Below are the code and all the weights of a small trained network. Each question names an input and a class and asks about switching units off, where a switched-off unit gives its printed mean instead of its output.

import numpy as np


def w(rows, s, z=0):
    codes = np.array(rows[::2]) - 128.0
    scale = np.full(codes.shape[1], s)
    scale[-1] = z or s
    return codes * scale


def norm(h):
    return h / np.sqrt((h * h).mean(-1, keepdims=True) + 1e-5)


def f(y):
    return y / 2 * (1 + np.tanh(0.7978845608 * (y + 0.044715 * y**3)))


def log_softmax(a):
    a = a - a.max(-1, keepdims=True)
    return a - np.log(np.exp(a).sum(-1, keepdims=True))


def net(x, mask):
    res = np.array(x, float).reshape(1, 2) / 4 @ E
    u = 0
    for l in range(2):
        y = f(norm(res) @ A[l][:, :-1].T + A[l][:, -1])
        res = res + np.where(mask[u : u + 10], y, B[l][:, -1]) @ B[l][:, :-1]
        u += 10
    return log_softmax(norm(res)[-1] @ U[:, :-1].T + U[:, -1])


A, B = {}, {}
E = w([
[114,223,174,107,88,96,2],'x0',
[187,123,129,171,92,19,141],'x1',
],0.012)
A[0] = w([
[137,120,131,111,144,127,127,139],'0.n1',
[207,119,132,171,150,140,186,233],'0.n2',
[151,154,125,121,136,125,121,119],'0.n3',
[93,142,108,115,178,177,143,63],'0.n4',
[248,130,77,155,101,79,166,9],'0.n5',
[179,128,152,154,105,50,86,161],'0.n6',
[123,132,100,144,120,110,124,192],'0.n7',
[217,125,137,184,134,88,143,144],'0.n8',
[117,169,146,135,141,109,86,53],'0.n9',
[198,119,132,164,141,59,149,127],'0.n10',
],0.015,0.0016)
B[0] = w([
[148,130,123,129,128,148,113,130],'0.n1',
[100,162,151,142,123,99,72,230],'0.n2',
[101,119,121,142,152,119,128,134],'0.n3',
[164,115,129,138,141,191,151,197],'0.n4',
[165,130,164,129,118,50,122,252],'0.n5',
[121,105,74,150,151,194,154,238],'0.n6',
[121,159,135,152,101,150,101,142],'0.n7',
[162,104,115,210,2,92,160,229],'0.n8',
[91,120,105,147,150,50,122,181],'0.n9',
[197,78,173,207,82,125,138,237],'0.n10',
],0.012,0.011)
A[1] = w([
[175,134,145,10,150,218,192,2],'1.n1',
[111,147,157,200,117,157,116,67],'1.n2',
[144,182,245,105,89,17,134,232],'1.n3',
[149,207,100,144,98,108,103,101],'1.n4',
[176,98,185,155,150,167,188,231],'1.n5',
[131,117,183,46,59,155,36,175],'1.n6',
[91,154,72,126,130,105,101,57],'1.n7',
[162,114,216,139,38,121,85,157],'1.n8',
[180,101,130,220,86,103,206,230],'1.n9',
[232,119,99,142,17,76,131,89],'1.n10',
],0.011,0.0027)
B[1] = w([
[173,184,133,231,131,132,143,182],'1.n1',
[133,115,114,115,110,192,204,150],'1.n2',
[127,188,11,222,119,71,131,198],'1.n3',
[124,146,135,114,156,93,193,149],'1.n4',
[130,162,96,97,174,102,85,196],'1.n5',
[174,68,133,130,104,102,187,141],'1.n6',
[88,157,171,95,170,93,141,141],'1.n7',
[74,101,105,190,60,134,132,194],'1.n8',
[173,91,123,67,68,111,70,250],'1.n9',
[136,116,101,215,76,158,151,235],'1.n10',
],0.012,0.014)
U = w([
[118,55,148,98,89,128,210,72],'0',
[214,62,81,44,154,121,66,83],'1',
[183,79,71,234,18,76,119,174],'2',
[153,92,189,114,126,108,126,1],'3',
[90,108,251,26,179,169,136,122],'4',
[50,172,116,124,195,27,108,209],'5',
[193,159,119,204,206,210,139,218],'6',
[119,89,129,103,112,129,133,11],'7',
],0.016,0.0061)

Each question gives the input, the list of numbers given to net, and the class t.
The units are the neurons (one row each of A and B). Each row of codes is followed by its name. A weight is (code - 128) times the scale printed after its matrix; where a second scale follows, it is the last column's (A, B and U).
mask holds one flag per neuron, layer by layer. A switched-off neuron (its flag False) gives its mean, the last column of its row in B, instead of its output. The means were averaged over made-up inputs and are rounded, as every weight is.
A unit's drop is (log p(t) with every unit on - log p(t) with that unit switched off) / (log p(t) with every unit on - log p(t) with every unit switched off).
unit that matters most: the unit with the biggest drop
top k neurons: the k neurons with the biggest drops, biggest first
top k neurons in layer l: the k neurons of layer l with the biggest drops, biggest first
drop when u is switched off: that unit's drop, to one decimal
input [-2,-1], class 6: unit that matters most => 0.n8
input [3,0], class 5: top 2 neurons in layer 0 => 0.n10, 0.n8
input [7,-7], class 5: top 3 neurons => 0.n10, 0.n9, 0.n8
input [-5,-3], class 6: top 2 neurons in layer 0 => 0.n8, 0.n10
input [2,-3], class 4: top 3 neurons => 0.n5, 0.n8, 1.n3
input [2,-4], class 6: top 3 neurons => 0.n8, 0.n5, 0.n2
input [3,-4], class 4: top 4 neurons in layer 0 => 0.n5, 0.n8, 0.n10, 0.n2
input [6,-8], class 4: top 3 neurons => 0.n5, 1.n3, 0.n8
input [-6,-2], class 6: top 2 neurons in layer 0 => 0.n8, 0.n10
input [6,-4], class 5: top 2 neurons => 0.n10, 0.n8
input [2,-1], class 5: top 2 neurons => 0.n10, 0.n8
input [-3,-2], class 6: drop when 0.n10 is switched off => 0.2
input [-4,-6], class 6: drop when 1.n2 is switched off => 0.0
input [8,-2], class 5: drop when 0.n10 is switched off => 0.2
input [7,-4], class 5: unit that matters most => 0.n10
input [-1,-3], class 6: drop when 0.n8 is switched off => 0.2
input [6,1], class 5: top 2 neurons => 0.n8, 0.n10
